Below is a small trained network, with its code and all its weights. Each question gives an input and a class and asks what happens when units are switched off, that is, made to give their printed mean instead of their output.

import numpy as np


def w(rows, s, z=0):
    codes = np.array(rows[::2]) - 128.0
    scale = np.full(codes.shape[1], s)
    scale[-1] = z or s
    return codes * scale


def f(y):
    return np.maximum(y, 0)


def log_softmax(a):
    a = a - a.max(-1, keepdims=True)
    return a - np.log(np.exp(a).sum(-1, keepdims=True))


def net(x, mask):
    res = np.array(x, float).reshape(1, 8) / 4 @ E
    y = f(res @ A[0][:, :-1].T + A[0][:, -1])
    res = res + np.where(mask, y, B[0][:, -1]) @ B[0][:, :-1]
    return log_softmax(res[-1] @ U[:, :-1].T + U[:, -1])


A, B = {}, {}
E = w([
[181,169,116,126,168,102,130],'x0',
[109,130,110,123,121,95,61],'x1',
[44,109,113,95,100,99,137],'x2',
[171,1,126,62,131,157,168],'x3',
[144,122,71,122,156,49,55],'x4',
[166,125,182,139,209,51,152],'x5',
[102,154,193,131,67,121,88],'x6',
[208,209,87,101,167,138,95],'x7',
],0.0077)
A[0] = w([
[46,123,152,113,34,165,150,220],'neuron 0',
[129,96,85,78,168,77,132,156],'neuron 1',
[99,77,115,119,90,85,50,126],'neuron 2',
[134,167,161,166,159,148,180,83],'neuron 3',
[108,97,42,92,170,61,139,166],'neuron 4',
[115,157,178,171,159,101,131,136],'neuron 5',
[161,17,168,96,149,182,246,175],'neuron 6',
[31,121,152,110,10,173,156,229],'neuron 7',
[197,190,93,69,142,138,103,192],'neuron 8',
[90,85,176,107,106,66,122,168],'neuron 9',
[124,172,227,168,173,81,156,178],'neuron 10',
[32,120,151,109,2,170,157,228],'neuron 11',
[102,105,42,108,115,144,112,113],'neuron 12',
[155,67,192,93,137,141,186,252],'neuron 13',
[85,84,204,114,97,95,154,132],'neuron 14',
[123,95,98,95,182,56,137,246],'neuron 15',
[108,168,119,151,128,97,94,129],'neuron 16',
[190,139,97,65,163,113,125,115],'neuron 17',
[100,101,167,106,94,78,98,144],'neuron 18',
],0.0088,0.003)
B[0] = w([
[98,88,98,95,46,151,115,213],'neuron 0',
[87,172,81,132,101,137,184,173],'neuron 1',
[150,72,196,137,147,90,72,170],'neuron 2',
[136,103,174,155,109,80,101,163],'neuron 3',
[68,204,81,163,103,138,197,184],'neuron 4',
[111,129,160,187,142,113,121,170],'neuron 5',
[132,115,146,174,200,247,68,247],'neuron 6',
[91,84,99,103,44,151,115,231],'neuron 7',
[165,144,87,63,135,125,105,197],'neuron 8',
[177,106,168,103,151,85,63,175],'neuron 9',
[113,147,190,254,167,106,115,197],'neuron 10',
[92,79,98,103,41,150,112,232],'neuron 11',
[92,132,151,202,150,147,127,164],'neuron 12',
[142,159,118,155,188,183,96,210],'neuron 13',
[164,104,127,92,136,125,75,182],'neuron 14',
[110,198,90,127,113,118,188,192],'neuron 15',
[123,125,152,176,175,146,104,168],'neuron 16',
[129,136,72,73,115,160,128,176],'neuron 17',
[166,90,153,100,141,105,77,163],'neuron 18',
],0.009,0.011)
U = w([
[163,187,120,161,248,178,134,165],'0',
[162,103,155,66,137,72,189,3],'1',
[78,154,59,66,55,117,189,148],'2',
[152,162,221,211,183,13,143,174],'3',
[79,69,161,171,117,176,105,62],'4',
[226,83,141,1,131,102,74,147],'5',
],0.0077,0.0051)

Each question gives the input, the list of numbers given to net, and the class t.
The units are the neurons (one row each of A and B). Each row of codes is followed by its name. A weight is (code - 128) times the scale printed after its matrix; where a second scale follows, it is the last column's (A, B and U).
mask holds one flag per neuron, in row order. A switched-off neuron (its flag False) gives its mean, the last column of its row in B, instead of its output. The means were averaged over made-up inputs and are rounded, as every weight is.
A unit's drop is (log p(t) with every unit on - log p(t) with that unit switched off) / (log p(t) with every unit on - log p(t) with every unit switched off).
The circuit of an input: a set's keep is (log p(t) with only the set's units on - log p(t) with every unit switched off) / (log p(t) with every unit on - log p(t) with every unit switched off). Starting from the 12 units with the biggest drops (on a tie, the unit counted first), units are removed one at a time, each time the one whose removal leaves the highest keep (on an exact tie, the one counted first), for as long as the keep stays at least 0.8.
circuit, biggest first: the units of the circuit, biggest drop first
top k neurons: the k neurons with the biggest drops, biggest first
drop when u is switched off: that unit's drop, to one decimal
input [6,-5,-3,-4,-2,4,-7,-3], class 3: circuit, biggest first : neuron 3; neuron 10
input [7,-7,-1,-5,-2,4,-8,-3], class 3: circuit, biggest first : neuron 3; neuron 10
input [3,-5,-6,0,6,-7,0,6], class 5: circuit, biggest first : neuron 8
input [-8,6,-5,0,-3,2,3,3], class 5: circuit, biggest first : neuron 6; neuron 4
input [0,-8,8,3,1,4,7,6], class 0: circuit, biggest first : neuron 11; neuron 7
input [-1,1,5,3,3,5,2,-4], class 5: circuit, biggest first : neuron 9; neuron 14
input [8,-4,-8,-2,4,-4,-4,6], class 5: top 3 neurons : neuron 8; neuron 6; neuron 10
input [-2,0,3,-1,1,0,-2,0], class 2: top 2 neurons : neuron 6; neuron 10
input [6,-6,-4,7,-7,7,2,-2], class 0: drop when neuron 6 is switched off : 0.1
input [0,-2,4,0,-6,7,5,3], class 3: drop when neuron 10 is switched off : 0.2
input [-5,1,3,-7,-2,-8,7,-2], class 2: drop when neuron 11 is switched off : 0.2
input [-6,7,-1,8,5,8,-3,5], class 0: drop when neuron 7 is switched off : 0.4
